Here is a tiny trained network, its code and every weight. The questions are about switching its units off for an input and a class, where a switched-off unit gives its printed mean instead of its output.

import numpy as np


def w(rows, s, z=0):
    codes = np.array(rows[::2]) - 128.0
    scale = np.full(codes.shape[1], s)
    scale[-1] = z or s
    return codes * scale


def norm(h):
    return h / np.sqrt((h * h).mean(-1, keepdims=True) + 1e-5)


def f(y):
    return y / 2 * (1 + np.tanh(0.7978845608 * (y + 0.044715 * y**3)))


def log_softmax(a):
    a = a - a.max(-1, keepdims=True)
    return a - np.log(np.exp(a).sum(-1, keepdims=True))


def net(x, mask):
    res = np.array(x, float).reshape(1, 7) / 4 @ E
    u = 0
    for l in range(3):
        y = f(norm(res) @ A[l][:, :-1].T + A[l][:, -1])
        res = res + np.where(mask[u : u + 5], y, B[l][:, -1]) @ B[l][:, :-1]
        u += 5
    return log_softmax(norm(res)[-1] @ U[:, :-1].T + U[:, -1])


A, B = {}, {}
E = w([
[197,82,156,160,195,111,160,124],'x0',
[170,155,91,90,79,64,172,175],'x1',
[126,107,107,197,58,153,124,210],'x2',
[129,193,174,160,118,95,78,111],'x3',
[164,3,169,26,68,108,38,136],'x4',
[132,86,83,186,77,95,122,60],'x5',
[126,126,123,127,122,129,125,129],'x6',
],0.0031)
A[0] = w([
[170,154,94,146,162,11,149,158,161],'0.n0',
[57,125,109,70,241,79,98,71,166],'0.n1',
[118,92,141,215,76,169,113,244,118],'0.n2',
[233,69,189,202,253,64,144,179,67],'0.n3',
[166,58,186,75,73,90,57,143,252],'0.n4',
],0.0036,0.0027)
B[0] = w([
[61,121,92,109,4,24,126,177,165],'0.n0',
[174,174,40,136,116,96,134,117,167],'0.n1',
[218,216,122,23,171,158,124,3,161],'0.n2',
[45,49,48,151,151,121,32,210,160],'0.n3',
[99,219,112,197,153,87,176,131,255],'0.n4',
],0.0041,0.0036)
A[1] = w([
[76,174,186,252,152,26,130,125,206],'1.n0',
[35,60,246,175,167,240,98,44,4],'1.n1',
[158,61,231,72,57,98,45,150,40],'1.n2',
[196,111,182,241,12,254,106,245,183],'1.n3',
[170,24,211,24,76,103,65,84,141],'1.n4',
],0.0037,0.00038)
B[1] = w([
[165,96,138,165,104,221,50,160,254],'1.n0',
[75,132,185,96,59,1,242,186,187],'1.n1',
[43,242,96,251,202,243,187,156,166],'1.n2',
[131,153,72,15,242,5,115,7,179],'1.n3',
[167,242,36,244,110,179,233,110,182],'1.n4',
],0.0049,0.002)
A[2] = w([
[118,48,61,85,119,195,253,122,115],'2.n0',
[65,107,175,141,178,155,133,64,191],'2.n1',
[38,181,109,95,96,136,108,134,253],'2.n2',
[124,73,98,187,40,121,139,61,73],'2.n3',
[174,113,89,142,130,128,87,84,148],'2.n4',
],0.006,0.0016)
B[2] = w([
[103,164,199,160,102,129,41,102,216],'2.n0',
[178,146,74,58,39,65,156,185,163],'2.n1',
[148,3,142,143,169,130,132,120,252],'2.n2',
[151,132,182,73,174,178,155,203,241],'2.n3',
[93,136,103,25,183,150,105,127,176],'2.n4',
],0.0064,0.0031)
U = w([
[119,128,150,131,21,14,221,161,119],'0',
[124,202,54,233,140,230,186,82,136],'1',
[129,113,131,109,145,121,91,111,254],'2',
[168,178,69,61,172,69,109,8,75],'3',
[103,148,171,157,89,141,2,97,80],'4',
[157,113,157,79,172,184,155,163,101],'5',
[99,24,84,153,169,132,95,116,83],'6',
],0.0092,0.0047)

Each question gives the input, the list of numbers given to net, and the class t.
The units are the neurons (one row each of A and B). Each row of codes is followed by its name. A weight is (code - 128) times the scale printed after its matrix; where a second scale follows, it is the last column's (A, B and U).
mask holds one flag per neuron, layer by layer. A switched-off neuron (its flag False) gives its mean, the last column of its row in B, instead of its output. The means were averaged over made-up inputs and are rounded, as every weight is.
A unit's drop is (log p(t) with every unit on - log p(t) with that unit switched off) / (log p(t) with every unit on - log p(t) with every unit switched off).
The circuit of an input: a set's keep is (log p(t) with only the set's units on - log p(t) with every unit switched off) / (log p(t) with every unit on - log p(t) with every unit switched off). Starting from the 12 units with the biggest drops (on a tie, the unit counted first), units are removed one at a time, each time the one whose removal leaves the highest keep (on an exact tie, the one counted first), for as long as the keep stays at least 0.8.
circuit, biggest first: the units of the circuit, biggest drop first
top k neurons: the k neurons with the biggest drops, biggest first
k most important neurons of layer l: the k neurons of layer l with the biggest drops, biggest first
input [7,7,-2,5,8,6,-6], class 1: circuit, biggest first	1.n2, 1.n4
input [-3,6,-1,-1,-4,7,-8], class 2: 2 most important neurons of layer 1	1.n1, 1.n4
input [-8,-2,1,0,-2,-5,1], class 6: 2 most important neurons of layer 2	2.n2, 2.n3
input [-8,6,7,-1,2,-7,3], class 6: 3 most important neurons of layer 2	2.n2, 2.n3, 2.n1
input [3,-7,-1,-7,4,-6,-2], class 0: most important neuron of layer 1	1.n1
input [-4,-2,7,-7,-6,-1,-6], class 3: top 2 neurons	1.n3, 0.n4
input [8,6,5,-6,-6,-4,-4], class 6: circuit, biggest first	0.n3, 0.n4
input [1,-4,-1,-5,-1,1,-4], class 4: top 2 neurons	2.n0, 0.n1
input [7,-1,0,-5,-6,5,6], class 6: 2 most important neurons of layer 1	1.n4, 1.n2
input [7,5,8,-5,4,-1,6], class 3: top 2 neurons	1.n3, 0.n2
input [-8,-5,4,0,8,-6,-2], class 1: circuit, biggest first	1.n2, 1.n4
input [-7,-8,-5,-7,-1,-4,3], class 0: circuit, biggest first	2.n1, 1.n1
input [-8,-6,6,7,0,5,6], class 6: circuit, biggest first	2.n2, 2.n0
input [6,-1,-7,8,-4,4,0], class 4: top 2 neurons	1.n0, 0.n2
input [6,-8,-1,1,3,8,-6], class 0: circuit, biggest first	1.n1
input [6,-7,-6,-5,-7,7,2], class 0: top 4 neurons	2.n1, 1.n1, 0.n4, 1.n4
input [2,7,-7,-4,-2,-5,3], class 0: 2 most important neurons of layer 0	0.n0, 0.n2
input [0,-2,3,-1,4,6,-2], class 5: top 2 neurons	0.n4, 2.n3
input [-8,-1,-4,-5,-5,6,5], class 6: top 2 neurons	2.n2, 1.n4
input [2,-6,-1,-8,-3,-8,-3], class 4: most important neuron of layer 2	2.n0
input [-8,-8,4,-4,7,8,5], class 0: top 2 neurons	1.n1, 1.n0
input [7,3,0,5,-6,7,-5], class 5: 3 most important neurons of layer 2	2.n3, 2.n0, 2.n4
input [-5,0,2,-1,0,1,3], class 6: top 2 neurons	2.n2, 0.n2
